Below is a small trained network, with its code and all its weights. Each question gives an input and a class and asks what happens when units are switched off, that is, made to give their printed mean instead of their output.

import numpy as np


def w(rows, s, z=0):
    codes = np.array(rows[::2]) - 128.0
    scale = np.full(codes.shape[1], s)
    scale[-1] = z or s
    return codes * scale


def norm(h):
    return h / np.sqrt((h * h).mean(-1, keepdims=True) + 1e-5)


def f(y):
    return y / 2 * (1 + np.tanh(0.7978845608 * (y + 0.044715 * y**3)))


def log_softmax(a):
    a = a - a.max(-1, keepdims=True)
    return a - np.log(np.exp(a).sum(-1, keepdims=True))


def net(x, mask):
    res = np.array(x, float).reshape(1, 8) / 4 @ E
    u = 0
    for l in range(3):
        y = f(norm(res) @ A[l][:, :-1].T + A[l][:, -1])
        res = res + np.where(mask[u : u + 3], y, B[l][:, -1]) @ B[l][:, :-1]
        u += 3
    return log_softmax(norm(res)[-1] @ U[:, :-1].T + U[:, -1])


A, B = {}, {}
E = w([
[182,255,114,98,148,103,96,138,98,117],'x0',
[95,177,154,139,129,72,105,140,67,221],'x1',
[115,153,151,148,134,170,188,83,143,156],'x2',
[37,87,40,60,94,110,150,146,90,154],'x3',
[161,135,130,54,89,29,86,205,177,68],'x4',
[180,203,202,185,98,177,97,117,103,125],'x5',
[179,100,193,80,146,191,143,81,138,92],'x6',
[138,102,177,172,73,154,114,122,111,71],'x7',
],0.007)
A[0] = w([
[167,18,12,67,13,103,121,117,33,204,1],'L0N0',
[98,217,89,220,202,253,187,173,137,222,80],'L0N1',
[61,186,173,180,208,240,146,168,62,134,115],'L0N2',
],0.0037,0.0012)
B[0] = w([
[102,116,13,58,47,151,63,48,63,159,185],'L0N0',
[138,138,72,249,66,53,117,68,175,123,251],'L0N1',
[175,157,7,140,67,76,153,104,97,145,217],'L0N2',
],0.012,0.0022)
A[1] = w([
[196,218,232,125,98,80,129,253,113,208,129],'L1N0',
[39,68,82,90,91,166,31,52,136,166,58],'L1N1',
[71,134,52,94,95,136,112,115,23,66,7],'L1N2',
],0.0058,0.0011)
B[1] = w([
[132,181,128,156,240,86,3,157,142,158,253],'L1N0',
[106,162,154,99,84,113,142,166,122,117,242],'L1N1',
[133,87,154,82,104,83,177,129,120,104,214],'L1N2',
],0.015,0.0034)
A[2] = w([
[135,58,185,116,191,253,191,236,252,31,74],'L2N0',
[173,155,58,252,98,79,241,37,238,187,2],'L2N1',
[187,217,236,129,118,48,68,159,72,148,57],'L2N2',
],0.0051,0.00073)
B[2] = w([
[113,75,79,183,183,248,125,154,193,64,203],'L2N0',
[197,227,135,150,105,174,123,41,98,83,253],'L2N1',
[24,98,176,78,148,71,60,139,166,100,205],'L2N2',
],0.012,0.0053)
U = w([
[90,172,160,110,181,69,3,150,150,136,76],'0',
[129,58,104,152,170,192,121,150,178,82,32],'1',
[72,82,87,62,76,92,147,167,78,150,254],'2',
[154,194,104,194,105,122,107,39,100,145,95],'3',
],0.013,0.0018)

Each question gives the input, the list of numbers given to net, and the class t.
The units are the neurons (one row each of A and B). Each row of codes is followed by its name. A weight is (code - 128) times the scale printed after its matrix; where a second scale follows, it is the last column's (A, B and U).
mask holds one flag per neuron, layer by layer. A switched-off neuron (its flag False) gives its mean, the last column of its row in B, instead of its output. The means were averaged over made-up inputs and are rounded, as every weight is.
A unit's drop is (log p(t) with every unit on - log p(t) with that unit switched off) / (log p(t) with every unit on - log p(t) with every unit switched off).
The circuit of an input: a set's keep is (log p(t) with only the set's units on - log p(t) with every unit switched off) / (log p(t) with every unit on - log p(t) with every unit switched off). Starting from all 9 units, units are removed one at a time, each time the one whose removal leaves the highest keep (on an exact tie, the one counted first), for as long as the keep stays at least 0.8.
circuit, biggest first: the units of the circuit, biggest drop first
k most important neurons: the k neurons with the biggest drops, biggest first
k most important neurons of layer l: the k neurons of layer l with the biggest drops, biggest first
drop when u is switched off: that unit's drop, to one decimal
input [-4,8,5,0,2,-6,5,-4], class 2: circuit, biggest first	(L1N0)
input [2,0,2,-5,-1,-3,8,-5], class 1: 3 most important neurons	(L0N0; L2N0; L0N1)
input [-5,-7,-8,0,-5,-7,-5,6], class 2: circuit, biggest first	(L0N0; L1N1)
input [4,-7,4,-2,2,-1,-2,-7], class 1: 3 most important neurons	(L0N2; L2N0; L0N0)
input [0,-7,0,-2,1,4,-7,5], class 1: 2 most important neurons	(L0N1; L2N0)
input [7,-7,-4,-6,-3,4,7,8], class 1: 2 most important neurons	(L2N0; L2N1)
input [-3,6,-8,-6,-7,-8,-2,0], class 3: 2 most important neurons	(L1N0; L0N1)
input [-2,2,-5,-2,4,-7,2,0], class 2: 2 most important neurons	(L1N0; L0N0)
input [4,0,-2,2,-1,-1,5,6], class 1: 4 most important neurons	(L1N0; L0N0; L0N1; L0N2)
input [6,0,-5,-1,-3,6,1,-3], class 0: 2 most important neurons	(L2N2; L1N0)
input [-6,-4,7,-1,6,4,-4,-7], class 1: 2 most important neurons of layer 0	(L0N2; L0N1)
input [-6,-8,0,5,2,-1,-3,4], class 2: 2 most important neurons of layer 1	(L1N1; L1N2)
input [-5,-6,-3,-7,2,5,-4,-6], class 1: drop when L2N0 is switched off	1.0
input [-7,5,-4,-6,-3,-4,-5,-6], class 3: drop when L1N0 is switched off	0.1
input [6,6,-7,-6,-6,-2,-3,7], class 0: circuit, biggest first	(L2N2)
input [3,-6,-8,6,2,-2,6,-2], class 2: drop when L0N0 is switched off	0.4
